Here is a tiny trained network, its code and every weight. The questions are about switching its units off for an input and a target symbol, where a switched-off unit gives its printed mean instead of its output.

import numpy as np


def w(rows, s, z=0):
    codes = np.array(rows[::2]) - 128.0
    scale = np.full(codes.shape[1], s)
    scale[-1] = z or s
    return codes * scale


def norm(h):
    return h / np.sqrt((h * h).mean(-1, keepdims=True) + 1e-5)


def f(y):
    return np.maximum(y, 0)


def softmax(a):
    e = np.exp(a - a.max(-1, keepdims=True))
    return e / e.sum(-1, keepdims=True)


def log_softmax(a):
    a = a - a.max(-1, keepdims=True)
    return a - np.log(np.exp(a).sum(-1, keepdims=True))


def net(x, mask):
    ids = ['αδεζμξω'.index(c) for c in x.split()]
    T = len(ids)
    res = E[ids] + P[:T]
    r = norm(res)
    for j in range(3):
        rows = slice(2 * j, 2 * j + 2)
        q, k, v = (r @ M[0][rows].T for M in (Q, K, V))
        z = softmax(np.where(np.tri(T) > 0, q @ k.T / 2**0.5, -1e9)) @ v
        o = O[0][rows]
        res = res + np.where(mask[j], z, o[:, -1]) @ o[:, :-1]
    y = f(norm(res) @ A[0][:, :-1].T + A[0][:, -1])
    res = res + np.where(mask[3:27], y, B[0][:, -1]) @ B[0][:, :-1]
    return log_softmax(norm(res)[-1] @ U[:, :-1].T + U[:, -1])


Q, K, V, O, A, B = {}, {}, {}, {}, {}, {}
E = w([
[166,116,209],'α',
[59,162,49],'δ',
[252,54,121],'ε',
[183,150,46],'ζ',
[40,183,53],'μ',
[72,50,149],'ξ',
[224,71,84],'ω',
],0.011)
P = w([
[223,2,8],'0',
[190,22,24],'1',
[166,46,32],'2',
[156,65,82],'3',
[111,103,102],'4',
[89,127,137],'5',
[68,154,152],'6',
[44,183,189],'7',
[39,186,200],'8',
[36,194,213],'9',
[40,201,211],'10',
[30,213,217],'11',
[38,200,254],'12',
],0.0027)
Q[0] = w([
[167,236,109],'h0',
[88,202,136],'h0',
[93,252,49],'h1',
[105,26,166],'h1',
[179,194,125],'h2',
[91,151,125],'h2',
],0.03)
K[0] = w([
[31,27,118],'h0',
[81,109,190],'h0',
[189,232,87],'h1',
[104,4,96],'h1',
[79,33,95],'h2',
[125,160,60],'h2',
],0.025)
V[0] = w([
[196,253,131],'h0',
[145,87,194],'h0',
[21,58,109],'h1',
[113,246,110],'h1',
[46,176,158],'h2',
[154,160,178],'h2',
],0.025)
O[0] = w([
[4,26,145,9],'h0',
[145,156,203,86],'h0',
[170,249,116,171],'h1',
[8,117,92,2],'h1',
[119,163,204,5],'h2',
[146,202,136,70],'h2',
],0.019,0.0094)
A[0] = w([
[104,103,105,155],'n0',
[102,129,158,88],'n1',
[173,161,166,152],'n2',
[167,157,134,70],'n3',
[112,112,106,38],'n4',
[100,145,162,4],'n5',
[86,95,141,108],'n6',
[112,85,181,111],'n7',
[188,191,172,209],'n8',
[107,91,159,167],'n9',
[180,165,145,59],'n10',
[160,77,253,105],'n11',
[159,153,136,122],'n12',
[215,75,108,139],'n13',
[65,236,151,146],'n14',
[176,166,197,62],'n15',
[143,80,158,59],'n16',
[91,146,210,217],'n17',
[76,165,188,105],'n18',
[166,36,217,126],'n19',
[142,96,68,136],'n20',
[145,127,205,116],'n21',
[131,127,93,59],'n22',
[112,108,122,57],'n23',
],0.012,0.003)
B[0] = w([
[98,177,116,152],'n0',
[68,136,153,129],'n1',
[32,134,125,204],'n2',
[66,113,113,181],'n3',
[93,110,126,134],'n4',
[18,130,151,128],'n5',
[185,85,127,142],'n6',
[139,163,99,139],'n7',
[41,61,133,254],'n8',
[97,157,121,144],'n9',
[30,124,117,198],'n10',
[191,100,241,149],'n11',
[91,104,111,180],'n12',
[47,172,184,241],'n13',
[152,189,207,157],'n14',
[10,188,43,184],'n15',
[84,184,116,143],'n16',
[103,115,223,135],'n17',
[126,116,214,131],'n18',
[87,254,121,169],'n19',
[104,131,178,180],'n20',
[59,214,120,141],'n21',
[91,155,126,137],'n22',
[135,93,135,134],'n23',
],0.024,0.0087)
U = w([
[162,182,65,115],'α',
[111,161,116,38],'δ',
[77,139,248,180],'ε',
[197,69,205,161],'ζ',
[162,107,150,2],'μ',
[67,23,96,178],'ξ',
[224,81,91,141],'ω',
],0.016,0.0048)

Each question gives the input, a string of symbols that net reads in full, and the target symbol t.
The units are the heads (2 rows each of Q, K, V and O) and the neurons (one row each of A and B). Each row of codes is followed by its name. A weight is (code - 128) times the scale printed after its matrix; where a second scale follows, it is the last column's (O, A, B and U).
mask holds one flag per unit, heads first, then neurons. A switched-off unit (its flag False) gives its mean, the last column of its rows in O or B, instead of its output. The means were averaged over made-up inputs and are rounded, as every weight is.
A unit's drop is (log p(t) with every unit on - log p(t) with that unit switched off) / (log p(t) with every unit on - log p(t) with every unit switched off).
The circuit of an input: a set's keep is (log p(t) with only the set's units on - log p(t) with every unit switched off) / (log p(t) with every unit on - log p(t) with every unit switched off). Starting from the 12 units with the biggest drops (on a tie, the unit counted first), units are removed one at a time, each time the one whose removal leaves the highest keep (on an exact tie, the one counted first), for as long as the keep stays at least 0.8.
circuit, biggest first: the units of the circuit, biggest drop first
most important unit: the unit with the biggest drop
top k neurons: the k neurons with the biggest drops, biggest first
which heads matter: for each layer, one digit per head in row order, 1 if its drop is at least 0.15 and else 0, layers parted by /
drop of u: that unit's drop, to one decimal
input ζ ζ ζ ω, target ξ: which heads matter	101
input ω μ ε ζ μ ζ μ μ δ μ ζ ζ μ, target ξ: which heads matter	010
input α ω ε, target ε: top neuron	[n13]
input α α ε ω δ, target ε: which heads matter	101
input α α ξ δ ζ μ δ ε, target α: which heads matter	011
input α ω ω, target ε: which heads matter	010
input ξ δ δ α ω, target α: which heads matter	010
input ε ε ω ε ω, target ω: circuit, biggest first	[h2 n8 h1]
input ζ ξ δ, target α: which heads matter	100
input ω μ ε, target ζ: top 4 neurons	[n15 n13 n20 n8]
input ω ε δ, target α: which heads matter	110
input μ ζ ζ α μ ζ ζ α ζ, target ξ: which heads matter	010
input α ζ μ μ, target ξ: which heads matter	110
input ζ ζ ε ω ξ μ, target α: most important unit	h0
input α ζ ε μ μ δ ε, target ξ: which heads matter	101
input μ ω α δ, target ε: circuit, biggest first	[h2 h0]
input α ω δ δ ξ δ ε, target α: which heads matter	010
input ζ ω ξ μ ζ α ζ μ ξ δ ζ δ ζ, target ξ: top 2 neurons	[n19 n14]
input ω δ ζ ε μ δ ζ ζ μ ω, target ξ: which heads matter	100
input μ α ε, target ε: top neuron	[n11]
input ε δ ε ε ε, target ζ: drop of n21	0.0
input ε ω α μ, target ε: drop of h2	0.5
input ω δ ω, target ω: drop of h1	0.2
input δ ξ ω μ μ δ α, target α: drop of h1	1.7
